Below is a small trained network, with its code and all its weights. Each question gives an input and a class and asks what happens when units are switched off, that is, made to give their printed mean instead of their output.

import numpy as np


def w(rows, s, z=0):
    codes = np.array(rows[::2]) - 128.0
    scale = np.full(codes.shape[1], s)
    scale[-1] = z or s
    return codes * scale


def f(y):
    return y / 2 * (1 + np.tanh(0.7978845608 * (y + 0.044715 * y**3)))


def log_softmax(a):
    a = a - a.max(-1, keepdims=True)
    return a - np.log(np.exp(a).sum(-1, keepdims=True))


def net(x, mask):
    res = np.array(x, float).reshape(1, 7) / 4 @ E
    y = f(res @ A[0][:, :-1].T + A[0][:, -1])
    res = res + np.where(mask, y, B[0][:, -1]) @ B[0][:, :-1]
    return log_softmax(res[-1] @ U[:, :-1].T + U[:, -1])


A, B = {}, {}
E = w([
[98,118,121,101,123],'x0',
[134,117,131,139,150],'x1',
[3,181,125,240,125],'x2',
[111,127,123,110,118],'x3',
[120,130,124,121,121],'x4',
[124,38,42,156,70],'x5',
[110,1,245,132,47],'x6',
],0.0083)
A[0] = w([
[159,117,57,130,163,100],'neuron 1',
[29,153,123,176,120,251],'neuron 2',
[103,197,97,106,222,152],'neuron 3',
[59,86,191,182,153,146],'neuron 4',
[133,205,144,96,159,112],'neuron 5',
[186,66,94,131,130,109],'neuron 6',
[146,182,136,87,226,126],'neuron 7',
[199,132,174,96,104,167],'neuron 8',
[165,121,191,37,114,177],'neuron 9',
[87,161,211,185,95,128],'neuron 10',
[168,119,171,55,118,150],'neuron 11',
[189,117,75,115,135,156],'neuron 12',
[134,177,99,204,79,137],'neuron 13',
[86,99,63,244,82,175],'neuron 14',
[116,149,59,82,86,252],'neuron 15',
[189,137,66,129,137,148],'neuron 16',
[77,173,60,185,112,124],'neuron 17',
[206,134,169,82,103,222],'neuron 18',
[123,215,118,91,148,110],'neuron 19',
[119,55,113,152,87,111],'neuron 20',
[198,145,62,56,150,171],'neuron 21',
],0.011,0.0043)
B[0] = w([
[63,165,82,97,161,167],'neuron 1',
[147,150,177,238,148,255],'neuron 2',
[226,128,157,168,68,246],'neuron 3',
[124,208,192,182,166,212],'neuron 4',
[176,130,224,184,62,196],'neuron 5',
[141,147,130,37,95,176],'neuron 6',
[183,94,165,119,56,222],'neuron 7',
[133,55,51,167,148,195],'neuron 8',
[141,31,21,196,143,223],'neuron 9',
[63,198,181,172,180,204],'neuron 10',
[137,64,65,178,130,201],'neuron 11',
[96,134,79,24,149,180],'neuron 12',
[112,99,103,175,162,185],'neuron 13',
[233,131,115,213,69,247],'neuron 14',
[103,137,35,95,108,193],'neuron 15',
[101,167,47,43,163,183],'neuron 16',
[148,91,87,218,133,217],'neuron 17',
[129,24,60,140,142,219],'neuron 18',
[185,147,184,169,29,205],'neuron 19',
[203,222,199,29,55,202],'neuron 20',
[140,124,59,1,92,229],'neuron 21',
],0.008,0.0094)
U = w([
[225,33,147,55,2,18],'0',
[147,39,74,195,115,253],'1',
[170,180,200,157,35,63],'2',
[34,172,218,155,158,42],'3',
[78,172,73,5,100,96],'4',
],0.0079,0.0039)

Each question gives the input, the list of numbers given to net, and the class t.
The units are the neurons (one row each of A and B). Each row of codes is followed by its name. A weight is (code - 128) times the scale printed after its matrix; where a second scale follows, it is the last column's (A, B and U).
mask holds one flag per neuron, in row order. A switched-off neuron (its flag False) gives its mean, the last column of its row in B, instead of its output. The means were averaged over made-up inputs and are rounded, as every weight is.
A unit's drop is (log p(t) with every unit on - log p(t) with that unit switched off) / (log p(t) with every unit on - log p(t) with every unit switched off).
The circuit of an input: a set's keep is (log p(t) with only the set's units on - log p(t) with every unit switched off) / (log p(t) with every unit on - log p(t) with every unit switched off). Starting from the 12 units with the biggest drops (on a tie, the unit counted first), units are removed one at a time, each time the one whose removal leaves the highest keep (on an exact tie, the one counted first), for as long as the keep stays at least 0.8.
units of the circuit, in order: the units of the circuit, biggest drop first
unit that matters most: the unit with the biggest drop
k most important neurons: the k neurons with the biggest drops, biggest first
drop when u is switched off: that unit's drop, to one decimal
input [2,0,1,-8,6,5,1], class 2: units of the circuit, in order	neuron 9; neuron 18
input [5,-7,1,2,6,-6,6], class 3: unit that matters most	neuron 10
input [-1,-1,0,1,7,-8,3], class 1: units of the circuit, in order	neuron 9; neuron 20
input [-8,-3,-8,-8,3,1,-3], class 4: units of the circuit, in order	neuron 16; neuron 12; neuron 14
input [6,0,4,3,-2,-7,1], class 3: units of the circuit, in order	neuron 14; neuron 10
input [8,4,2,-4,4,-1,-2], class 2: 4 most important neurons	neuron 9; neuron 18; neuron 8; neuron 11
input [-3,8,4,-6,7,0,-6], class 2: 3 most important neurons	neuron 9; neuron 18; neuron 3
input [4,2,8,1,2,1,5], class 2: 2 most important neurons	neuron 14; neuron 20
input [-3,4,-3,3,-1,0,6], class 1: 2 most important neurons	neuron 9; neuron 21
input [3,8,7,-2,7,0,3], class 3: 2 most important neurons	neuron 10; neuron 3
input [-4,-3,8,-4,7,5,1], class 2: 2 most important neurons	neuron 14; neuron 9
input [-5,-2,1,-1,-7,-2,8], class 3: 2 most important neurons	neuron 10; neuron 4
input [-4,7,-6,6,3,-5,4], class 1: drop when neuron 14 is switched off	0.0
input [-7,-1,5,-5,-1,5,4], class 2: drop when neuron 14 is switched off	0.1
input [-1,-2,-8,2,-1,1,-1], class 4: most important neuron	neuron 21
input [5,2,-8,-6,-5,-1,3], class 1: drop when neuron 8 is switched off	0.2
